[  10   19    9   21   39  161  -99    2 -123   34   61  -25   47  115
   58   31  188   97 -117    4  140   50   59   -8  -71   64  -93   33
  203  383   15  -55  -52  -23 -157]  <101>
[  18    8    1   10  -15   48  -34  -19   -1    0 -182  -14   30    2
   29  -57   67   38  -52   28   99  -50 -107  -63  -84  -26   27   40
   19  210  -37   41   -6   33 -133]  <101>
[  -8   -3  -33   34   56  163  -62   13  -55    3   26   28   54  -54
   53   14  118   17  -11  -67   19  -44    7  144  -80   11 -139   11
   62  256   12  -30    2  -47  -71]  <101>
[-229  -51   44 -108 -149 -126  -15   14  -65  -25  -13 -298 -160  109
 -413  136 -294   61  244  -63  -40 -196 -177  -71 -130  -88 -144   52
 -333 -150  162   66 -118   -7   17]  <92>
[ -61  -63   54   51   -7  167  -44  -41  114  -76 -150  102   81 -173
  128 -102  238   97   18 -139   55    7  -43  150   33    9  -82   54
   86  298  -60  -28  -63   -8  -57]  <97>
[-297   63  -61 -150  -75 -269   61   97  113  -33 -104 -232  -11 -149
 -354  131 -392 -151  351   13 -175 -284 -217   21  -84 -133    4   25
 -653 -480  167  142   62  -14  116]  <83>
[ -51   22   85   37  -22  122   47 -143  195 -123 -186  -29   29 -234
 -116 -216   25   58  142   17   35 -146 -146   62   -2  -46  -96   25
    7  161   -2   65   69  132 -210]  <97>
[-208   10  150  -25  -45   69  -34  -50  180  -90  -62  -75  116   24
    4  -87  267  242   20   10  220  149   31  -66  132  114  -15  100
  147  345   38  -70 -149   62 -137]  <97>
[ -27    4  -23  -89  -88 -106 -107   78 -312  121    8 -251 -151  384
 -205  210 -172   33  -87   70  102  -72  -94 -283 -230  -38   19   50
 -102   56   87   50 -106  -41  -87]  <92>
[  82  -48  -59  134   84  264    5  -51  107  -85 -192  256   48 -492
  164 -172  105 -159  101 -199 -181 -237 -121  413  -79 -115 -179  -27
  -44  115 -104   57  149  -16  -34]  <84>
[-123  -24  -75  -99  -67 -111 -127  152 -287  104   69 -171  -96  211
 -154  294 -176  -63   22  -74  -44 -109  -56  -70 -193  -64  -41   29
 -268 -105  102   28  -90 -137   79]  <83>
[ 110   -3 -138   18   32  104  -31    3 -293   59   90 -110 -166  -38
 -268  117 -332 -188  119  -55 -194 -380 -151  157 -342 -162 -281  -65
 -200  -67   87  103  148  -51  -81]  <92>
[  97   38   19   74   55  244  -60  -96  -93  -13   25    3   14  -16
    0  -96  134   49  -73   40   97  -61    4   35 -100   13 -148   -3
  257  384  -10   -5   58   54 -271]  <97>
[-144   61  -52  -87    3  -96  -29   99  -57   48   26 -170   10  104
 -131  145 -102  -22   55   58   25  -70  -49  -58 -101    3   -6   42
 -217  -35  113   27  -29  -40   -8]  <92>
[  92   29   10   67   12  132  -22  -72   13  -20 -214   74  -10 -148
   75 -155   81  -54  -63   30   43 -122 -122    3  -89  -56   14   21
   79  191  -76   77   80   76 -204]  <84>
[-126   15   52   -2   24   59 -101   73    8   14  -34   49   57   38
  207   35  291   48 -124  -37  127  139   76  -15   60   93   65   92
  107  234  -11  -61 -145  -37  -47]  <98>
[-135  -77  139   38  -68  149  -28  -90  171 -124 -161   32   29 -162
   19 -149  218  165   84 -140   86   10  -63   93   75   12 -105   75
   97  285  -28  -26 -119   49  -94]  <84>
[-118  -33  113   25  -46  128  -37  -67   37  -78  -27  -42  -62  -74
  -71  -70  104   81   69  -80   45  -47  -33   53    6    5 -135   63
   78  184   40   -6  -94   46 -131]  <98>
[ -40  -54  -39   30    9   49  -54   70  -21    0 -152  107  -67 -197
  103   25   21 -152   32 -159 -126 -151 -108  170  -88  -86  -36   36
 -181  -64  -31   57  -21  -70   59]  <100>
[   0  -35  -71  -27   16   28 -172  154 -290  142   48  -25   -6  295
  149  233  151   39 -219  -62  117   91   54  -79 -148   48   17   58
   64  276   -5  -62 -158 -150   20]  <94>
[ 183  -34  -43   55  -84  -43   31  -69  -25   -4 -515   57 -218 -237
  -61 -172 -278 -254   19    8 -142 -407 -419  -73 -261 -272  114    9
 -285 -202 -127  273  155  104 -137]  <100>
[  32   -8   32   47  -17   91  -46  -34  -11  -14 -193   57  -46  -88
   79  -94   93  -33  -67  -20   41  -82 -107  -11  -70  -47   21   50
   45  152  -61   60   -8   43 -142]  <98>
[ -68  -50  -31  -28  -40   -1  -33   42  -54    8  -89  -71  -51  -10
  -94   74  -83   -7   81  -95  -36 -139 -128   57 -133  -70  -86   31
 -185   27   35   38  -50  -54   21]  <94>
[-160  -40  169   -6 -123   42   10 -124  145 -121 -179 -111  -99  -87
 -187 -149   15  123  137  -32   74  -87 -148  -62   28  -33  -66   85
  -12  101   38   54 -102  123 -166]  <98>
[-112  -93  126    2 -124   24  -75  -28   15  -47 -213  -24 -112   19
    8  -49  116  100  -18 -116   89   -2 -115  -85   -6  -24   18  103
   16  146  -33   22 -186   22  -61]  <98>
[-136 -155  154   39 -137  141  -23 -117   65 -137 -141  -31 -177 -173
 -168 -106   11  102  196 -244  -46 -159 -158  135  -17  -87 -230   63
  -31   98   18   25 -147   41  -58]  <98>
[-123  -30 -106  -69  -20  -54 -110  161 -255   89  119 -114  -69   96
 -123  292 -159 -105   77 -136 -118 -143  -31   82 -188  -63 -119    7
 -295 -115  107   12  -59 -167  126]  <83>
[  49  -47   46   46  -38  198  -55 -106 -134  -28    4  -86  -96   32
 -162  -44   -6   95   33  -56   52 -137  -85   29 -151  -43 -232    7
  136  302   30   13  -14   38 -203]  <101>
[-142   60 -112 -118   -1 -180  -91  210 -170  126   25 -136   21  192
  -28  277  -99  -99  -35   33   -1  -31  -24 -104 -130  -10  101   47
 -302 -119   95   23  -58 -126   95]  <83>
[-204 -115  -94  -72  -64  -78 -124  200 -169   52   17  -30  -49    0
  -28  302  -89  -81  123 -285 -163 -114  -60  187 -125  -83 -106   33
 -388 -155   65   -8 -143 -228  278]  <83>
[-111 -128   21   15  -69   43  -53   34   -6  -41 -152   43 -142 -185
  -21   30  -37  -79  130 -241 -145 -174 -153  175  -77 -108 -120   49
 -224  -93    1   53 -106  -64   90]  <100>
[ 198  -32   25  123   -7  280  -27 -176 -119  -48 -130   46 -139 -172
  -89 -188  -34  -43    4  -43  -35 -269 -164   98 -199 -127 -211  -25
  166  256  -59   91  127   95 -290]  <84>
[ -90   18   83   18   -4   92  -23  -44  146  -68 -156   40   77 -115
   96 -127  215   74  -15   -2  117   33  -32    9   60   38   24   72
   93  237  -29   -1  -44   59 -139]  <84>

[ 146  157   59  184  144  115 -165   90  166   37 -123   58  108  -48
  -69  -38  -50 -143   26  -74   -7  -22   83  -37  -83 -156   89   -8
   88   46  -64   58 -201  -75   72]  [71]
[-169   71   33   58  -77  -88   62 -118  -80   38 -131   53  -57 -116
    2  113 -169  -42  -58  109   69   -7   18   98  -21  -50  -46  104
  115  -68  151  -57   29    2  -63]  [80]
[-468    9 -300 -128 -347 -609 -158   12 -563    5  -94  254   -8 -660
 -216  -21 -329 -197 -248  423  -56 -303  723  384  129  179 -162 -118
  173  -50  183 -517  526  -21 -755]  [76]
[ -14  192   68 -229 -116   96   14   14   38  -77   63   30   51  113
   50   16   47  -60   20  -34    6 -139  143 -120  101   69   -6   23
   71  140 -191   85  -34  -95   88]  [72]
[-193    6   57  126  -51 -101   72  -97 -108   29 -223  -35  -22  -38
  -25   60 -121  -59  -55  120   59   19  -51  114  -87 -122  -67   -2
  163 -184  189   33   32  108  -27]  [80]
[ -97  120   93 -111 -144   25   91  -35  -64   -7  -29  -81  -14  117
   34   14  -30   34   11  -18   13 -106   17   -9   53  -21   -8  -20
   80  -53  -70   43   12   22   89]  [68]
[  63  150   34   66   33   54  -80   65   49   15  -75    0   62   -4
  -49  -35  -26  -90    6  -49  -17  -71   84  -25   -5 -104   71  -61
   54   10 -101   25  -86  -23   35]  [71]
[ 140  215    2   64   99  118  -72  121   69   -1   37 -104   25   45
  -26  -55   69  -38   26  -78  -53 -115   -5  -75   52 -140  144 -131
  -39   37 -176   37 -123   -2   61]  [71]
[-146   25  129 -262 -141  124   72  -46  -29 -134   31  -34   93  274
   44  -25  119  -92   79  -55  -22  -18   36  -69   -1   70  -92  -95
   97    9  -75  177   55   29  134]  [76]
[  25  160   70 -155  -52  121  -23   41   56  -70   34   11   80  133
   14  -22   67  -98   38  -73  -19  -86  107 -105   57   15   21  -51
   50  101 -182  101  -46  -55   97]  [72]
[ 115  129  -99  342  270  -18 -300  222   40    4 -171  -24  143 -224
 -184 -138   39 -244  -53   88  -69 -110  160   48 -136 -249   84 -229
  125  -29   24   35 -135   43 -153]  [74]
[-132   33   63  -72  -34   71   89 -155   25  -54  -64  148   10   56
   41  141  -37 -200    9  -14   69  185  -52    4  -41   41  -67   81
   51   51   66   74   60   -1   38]  [75]
[-106   83   86 -133  -59  108  111 -135   35  -66   13   69  -16  116
   77  127    4  -99   27  -17   57   87  -68  -48   12   41  -45   91
   36   67   15   92    7  -25   91]  [75]
[-165   44   69  -74  -98    4   67  -86  -67  -40  -61    2    4   55
   18   48  -37  -60   -1   48   24  -10   14   32  -16   -6  -65    6
  105  -45   65   46   45   23   17]  [80]
[  59   18   34   -8   83  116 -261  108  107  -83  -85  209  268    9
 -143 -123   39 -363   69 -109  -83   70  296  -22 -122    0  -11 -160
   95  116 -108   71  -10  -73  -30]  [71]
[-118  157   54 -199 -193    9   90  -54  -93   -8   91  -24  -55   44
   52   43  -78   73   21  -19   -3 -146   90    7  130   63    5   34
   16   26  -86  -83   63  -59   13]  [68]
[ -58   64  113  -18  -30  139  171  -96  -22    4   42 -176  -77  239
   62   44   21   84   86 -119  -11   59 -261   -1   23 -103   60  -78
  -77 -128  -14   52   -2  106  171]  [80]
[ 136  179   26  -63   79  177 -135  114  128  -72   72   34  119   75
  -33  -63  106 -157   62 -113  -63  -67  126 -116   28  -32   86 -108
   -6  152 -211   77 -102  -82   63]  [71]
[ 299  267   10  -14  254  335 -315  180  322  -89  193  171  176  -31
  -39  -64  128 -234  126 -177  -90  -55  214 -181  -10   -5  144   -5
  -39  373 -237   48 -260 -274   68]  [74]
[ -80   33  117 -238  -38  220   79 -123   93 -136   82  115   71  251
   76   88  107 -193  102 -118   10  174  -56  -98   -8  104  -59   15
   -7  132  -59  157   38  -39  146]  [75]
[-136   93   39 -102 -115    9  112  -83 -103  -13   48  -61  -67   61
   40   55  -40   38   20    4   -2  -49  -32   33   70   -5    3  -20
   -7  -45    4  -48   74   27    4]  [80]
[-182  148  -15   83 -186 -242   52  -47 -211  120 -161  -35 -110 -241
  -28   60 -277   96 -121  165   55 -212  149  165   69  -78   -5   76
  139 -141   92 -192   65    9 -153]  [68]
[ -17   60   45  310   34 -113 -151   20    9  134 -333  118   83 -236
 -141  -14 -277 -137  -56   40   40   -6  179  144 -145 -184   14   42
  198 -118  116  -77  -80  -22  -73]  [72]
[-127   47   82  153    5  -12   90 -179   31   62 -220  115  -52  -73
   24  179 -195 -111  -43   53  124  162 -110   77 -101  -90  -40  186
  121  -61  194   29  -39   12   36]  [75]
[-106  107   42 -103  -62   65  139 -161    5  -26   25   93  -78   35
   79  172  -63  -88    0  -17   69  113  -86   -6   49   47  -11  119
  -23   72   20   -2   53  -26   35]  [75]
[ 177  192 -115  392  307    6 -327  219   80   51 -112   -1   90 -313
 -171 -108  -32 -180  -37   57  -74 -128  159   63 -109 -256  146 -149
   67   21   22  -69 -183  -34 -166]  [74]
[-115   51   56   27  -30   25  117 -128  -36   11  -59   -5  -60   40
   27  106  -75  -47    6   -7   40   97 -130   49  -13  -62    0   21
    1  -71   81    2   39   59   29]  [75]
[ 124  196   20   35   74  111 -127   93  109   -7   -3   38   78  -18
  -40  -34    6 -112   23  -67  -29  -86  120  -67   20  -76   92  -38
   27  108 -147   23 -129  -89   37]  [71]
[-133   47   42  -38  -38   37  110 -150  -16  -23  -53   96  -35   25
   38  143  -67 -140   -4   -2   60  151  -81   34  -13    7  -31   63
   15   12   66   21   72   22    9]  [75]
[ 200  254  -59  116  232  152 -207  204  127  -54   70  -71   78  -54
  -57  -89  151 -131   18  -17  -79 -165   78 -103    8 -151  148 -156
   -1  137 -155   71 -195  -51   -8]  [74]
[-120  174   35   81  -68  -56  208 -162  -65   80  -75  -77 -199  -64
   92  200 -157  110  -74   96  113  -26 -196   49   71 -105   34  170
   23  -84  113  -49  -31   39   28]  [75]

[-544 -197  -44   21  153 -358  404 -251 -286   65 -319   68 -139  206
  -74 -491 -304 -318 -334  203 -510  -70  355  534  411  263 -400  201
 -438  564 -252  311  252 -223  146]  (39)
[ 114  298  248   59   95 -301 -252 -294  114  303  167   47  288  280
  183  265  -37   93  203  131 -253  249 -153 -202  126   92  -12 -629
 -207  342  114 -170  156 -108  -40]  (42)
[ 285 -128  207  -66 -280  399 -228  305 -340 -227  230  167  384 -257
  112   87   26  701  310 -290   64   80 -206 -263 -193 -378  319 -127
   29 -327   22 -251 -249  320  135]  (52)
[-106  164  -16   88   61 -356  134  -99 -222  -89 -122 -170  -76  337
  -52 -112   49 -184 -176   31  -24  115  -71   41  439  394 -247  -60
 -267  205  155   82   43 -233  -26]  (52)
[  59   94  218  -19 -309  413 -448  358 -109  309  312  533  582 -299
  242  410  -12  633  255  -73 -112  133 -274 -255 -396 -428  411 -480
  281  -31 -172 -221 -265  475  179]  (42)
[ 311 -442  194  -26   -9  156   96 -154 -354 -172   11  -86   82   98
  170 -404 -305  397  236  -57 -247  -92  333  186  143 -356   12  243
 -558  217  129 -163  237 -153   79]  (39)
[-631  511  -65  101   30 -475   59   -6  123  543 -130  292   48  175
  -59  204  111 -419 -425  380 -289   92 -163  228  293  558 -213 -442
   94  439 -142  271  -33 -129  106]  (42)
[-272  222  158 -256   89 -521  185 -303  154 -127 -106  -50  -24 -136
 -167 -147   97 -103   31  120 -299   21    9  -28  450  380 -130 -408
 -350 -263  -59  111  171 -206  155]  (49)
[ -20    3    5 -174 -143  -55  -21  129 -208 -230  -46  -30    3  -98
   -3 -117   60  148   43 -125   78   14  -13 -159  322   51   31  -30
 -219 -244   49   17  -32   48   83]  (49)
[-407 -112   -4  -29 -104   63  283  162 -200  225 -156  344   40 -186
  -22 -271 -107   29 -254  247 -357 -220  221  529   92  -17  -17  149
 -121  210 -219  198   -5  -69  301]  (39)
[  41  227  101   66   21 -282  288  -71  -91  -65  -45 -147  -42  136
 -112 -122  176  -47 -104  139  -28  -10  -89  154  351  318  -76 -120
 -232  -55  233  -10  -17 -363   79]  (52)
[ 103  -85  191 -202 -134   70 -350   27 -234 -237  158  110  350 -146
  139   89 -105  462  365 -320  -53  240 -135 -499    7 -248  154 -356
 -146 -203 -146 -161  -30  394   54]  (41)
[ -48  -38  -22   91  -68   92   46  159 -294  365  -71  215   89  165
  206  -90 -149  -29 -132  223  -92  -54  180  263  105 -157   32   89
 -209  498  -17   56   74  -88  117]  (40)
[ 118   45  105   64  107 -284 -222 -251 -270  -63   33 -157  155  463
  168   44 -160   13  141 -143  -63  336  -80 -319  277   93 -186 -279
 -358  398   86  -95  164    8 -147]  (42)
[ 144  215  222 -164  124 -479  120 -388  177  -88  -17 -253  -54   94
  -32 -133   95  -15  180  154 -181    7   61  -63  505  265  -80 -356
 -527 -147  271  -72  282 -428   43]  (49)
[-336  -66  -79  -44   59 -261  175  -48 -355   14 -242   42  -59  198
   15 -275 -183 -278 -213   74 -158   55  189  146  372  157 -233   85
 -356  366 -187  241  159  -52   88]  (40)
[ 450   84  217   29 -109   38   -1   10  -90 -140  158 -166  111   54
   59    1  157  406  224  -29   61  -12 -121  -58  170  -24  146 -128
 -239 -206  425 -267  -35 -251   30]  (52)
[  52   85  327 -223  -26 -120 -324 -191   28  -61  203  163  422 -186
  112  179  -73  412  421 -146 -266  254 -158 -455  -18 -164  152 -665
 -159 -186 -184 -178   58  284   97]  (41)
[ 116  260   26   95   17 -261 -118  -80  -21  264   18  -81   20  389
  171  109   32  -98  -25  166   15  116  -30  -69  367  180  -70 -243
 -262  365  288  -60  130 -244  -75]  (41)
[-365  -92 -106   43 -326  481  -13  628 -404  488  -47  670  267 -264
  180   25 -116  171 -265  182  -86 -150   84  350 -236 -362  252  153
  225  315 -356  158 -246  326  314]  (40)
[-429  180  165  -11   44 -250   28  -83 -198   87   -1  319  361  -67
  -67   86  -73   -3  -49    4 -352  259 -211  -75  -46  127  -63 -508
   46  132 -458  110  -92  254  183]  (52)
[-436   43 -222 -144 -199  -87  168  363 -317 -145 -242  100 -166 -137
 -124 -214  113 -152 -345  -27  124  -89   17   95  430  272  -89  202
  -64 -166 -107  290 -149   71  160]  (49)
[ -96  -19  -40  -91 -184   95 -114  277 -318    6  -26  176  117  -58
  112  -21  -33  135  -27  -76   76   56   -7 -121  146 -103   88  -23
  -88   17  -98   47  -85  205  103]  (49)
[-397  346  -22  -16  -79 -303  132   86   67  142  -92  124  -26  -44
 -146   44  221 -126 -275  192 -145  -31 -163  180  338  474 -108 -239
   18  -50   31  166 -104 -159  138]  (42)
[-442  -66   75   44   21  -62  208  -43 -142  425 -119  401  151  -17
   57 -179 -243  -58 -209  327 -540  -92  228  502   26  -36  -83  -59
 -155  531 -318  171  114  -61  256]  (39)
[-181  169  165    7  171 -458 -127 -357 -129    7    1  -13  216  313
   41   81 -134  -88   74  -43 -297  353 -139 -238  229  251 -234 -503
 -258  340 -140   16  154   45  -40]  (42)
[ 461 -382  290 -198 -302  610 -170  273 -314 -175  238  235  389 -446
  228 -106 -128  882  489 -192  -56 -118  102 -114 -267 -744  471   33
 -195 -355    7 -317  -72  250  242]  (40)
[-158  157  188  -40 -166  197 -364  215  -69  541  202  625  559 -209
  272  371 -120  307  152  120 -250  168 -134 -168 -333 -378  319 -584
  184  252 -384  -67 -107  433  214]  (49)
[-549  219 -154  118 -288  197 -167  573 -270  497  -13  616  284 -103
   89  287   34   17 -373  112  -44   60 -225  127 -131   32   98 -155
  432  325 -330  198 -358  394  194]  (42)
[  32   63  107 -111   -2 -299   43 -155 -121 -381  -22 -240  -22   67
 -102 -132   96  131   87 -157  -46   98 -105 -162  416  292 -137 -154
 -321 -241  182  -39   43 -136    1]  (42)
